[ 29  11  -4  -7  -7  12   6  10   8   3 -11  23  -2   9 -24 -11 -27]  <40>
[ 51  37   6 -10  10  -2   4 -12 -16   2   5  38 -14   0  13 -24   1]  <40>
[ 16 -27  -1   0  10 -11   1   3  10 -14  11   3 -12   0   2   4  13]  <49>
[ 20  21  -6  -1   7 -15 -12   5  -1   3  -2  31 -17  -5  -2   7   3]  <45>
[ 21  40  -1 -13   3  13  -6   0 -13  -3   7  54   1   3   0 -31  -2]  <45>
[ 13 -12  -1 -23   6  -3  -1  -9   7  -1 -11  21   1   8   6  -3 -10]  <38>
[  7  -6  13  -1   4   5  15 -13  -8 -14   0  -4   0  13  30   2   8]  <38>
[  7 -14   6  -6  -2   9   8  -5   3   3  -5 -11   1   4   3   4 -16]  <39>
[ 12  23  10  -6   8 -15  -1  -3  -1  15 -12  29 -15   1   3  -3  -8]  <45>
[ 10   7   7 -10   6 -10  -2 -10  -1   1 -11  11   5   6   3   1 -12]  <45>
[  5   5   4  -7   3  13  26 -16  -3  33   3   7  -5   5 -16 -26   4]  <40>
[  6  -3   4 -15 -19   0 -16  -6  12 -14 -22  -6   7  15 -12  12   1]  <43>
[  7 -21   7   0  -3  13  15 -16  16  -1  10 -34   1  10   1   3   7]  <38>
[-11 -36  19 -11  -1  -2   7 -13  11 -13   6 -17   0   7  18   0   8]  <38>
[  1  -3  -9 -11 -27   7  -7  -2  -1  -1   3  18  -2  -2  -4 -13 -17]  <39>
[ 29  42  28 -16  12  11   8  -7  11   8   8  10 -13   2   4 -20  -1]  <40>
[ 28  13  19 -19   0  17  16  -6  14 -12   4  14 -11   8  -4 -17  -3]  <40>
[13 15  4 -3  8 12  1 -4  3 -8  4 12  0  4 24 -8 -5]  <40>
[ 32   9   8 -12   1  12   6  -8  16  -7 -24   9  -4  13  -7 -16 -13]  <40>
[ 13  -7   3  -9  -9   5   0   0  16   6  -4  14  -4   1  -9  -6 -16]  <40>
[ -6  25  19   1   1   4  22   1  -7  12  17   8  -7  -5  17 -20   6]  <39>
[ -6 -56  15  -3  -9 -11  10  -3  16  25  -9 -39  -8  -2 -12  17   0]  <40>
[ 36 -11  17 -15   3  -8   4 -14   9  -7 -13  21  -5   0  24  -1 -14]  <38>
[-15 -16   1   0  -4   4  11  -7   2  -6 -11 -12   1  11   9   6   1]  <39>
[  4 -33  22  -9  17   0  15  -4  14  -8   1 -14 -17  -1   8   4  14]  <38>
[  8  -4   9 -15  10   2   5  -7  -2  14  -1  19   2  -7  -1  -8 -11]  <40>
[  2  11  13  -7  12  -7   8   8   8 -12  -3  26  -9  -5  10  -7 -12]  <40>
[ -7 -11   5  -1  -4   2  10  -6   1  -5  14 -16  -2   7   7   4  -2]  <38>
[ 30  46  19 -16  -8  19 -15   1  21 -13  -9  37 -12  17 -15 -36  -6]  <40>
[ 17 -44   5 -14  -2 -15   9 -15  -1  14  13 -17  -3 -10  -2  16   2]  <38>
[ 31 -63 -11 -26  -2 -18   1 -10  12  20   3  19  -6  -4 -14   6 -16]  <39>
[  5 -23   7  -4   2 -22  -3 -11   1  -2   6  -3 -10  -3   5   7  12]  <49>

[-36 -14 -11  -5  12  10   4  -7  20 -30 -19 -30   9  -4   0 -24  -9]  (42)
[ -7  12   8   8   1  -5   6  -2   6   1   1  -3 -21  -4   5  -8   2]  (35)
[ 28 -22 -14   3  10 -29  -8   2  -1  -8   1  -5  21   9  20  33 -13]  (35)
[ -8   6   7   7   0   6  -3   3   0  17   7 -27  13 -12   0 -28   3]  (35)
[-15  -7   8   0  17   6  24   3  18 -14 -10 -19   2  -7  -8  15   4]  (42)
[-5  5 -2  4  0 10  2 -3 -7 28 -8 -7  7 -3 -1  4  6]  (35)
[ 2  1  5  4  7  0 -5  3 -1  2  7 -2 11 -1 -3 -4 -2]  (39)
[-11   4  -3   1   3   2 -11   5  -7  11  -8   3  -1 -10  -2   2   5]  (35)
[ -9  12   8  11  15 -17  20  -8  -1  14   4 -15   9 -11 -10  -1  10]  (31)
[ 1 -8  2 13  9  0 10 -6 -4 -7 13 -9  5 -1  3 -2 -1]  (35)
[ 11  -5   1   1  -5  20 -17   5  -7  30  15  -4  -1  -9  -5 -10   0]  (48)
[  2  -3   4  -2   6  -2   1   1   2 -10  33  -2  13  -2   7  -7 -13]  (39)
[-26  -7   7  -8  -2   6  18  -2  -1 -11   6 -14  -6  -6 -12  13  -9]  (48)
[-12  -1   7   4  21  10  11   3   7  -5   8 -10   1   4  10   7  20]  (31)
[  9   2  -6   5   0  -9   4   4   3  -6  -3  -7   3   1  -1 -23  -1]  (35)
[  2  -7   3   7   0   6  18   0   3  -7 -11  -9   4 -26 -20 -12  -8]  (48)
[-16   4   0  -7   1   7 -14   1   8  -2 -11  -3   5  -2  -1  -7  -4]  (36)
[ 4  1 -5  7  5 27  4 -6 -6 -3  9 -5  5  9 10 12 16]  (35)
[  4   1   8  13   0  -8  -1  -5  -1  17 -24   5   9  -1   4   3 -11]  (48)
[ -1  -6 -24   5  -7 -21  -7  -2  11 -12   0  -3   4  -6  -5  -5  -6]  (48)
[ 2  1  0  4  7 12 11  4 -7  7  8 -6 11  2  5  8 -7]  (35)
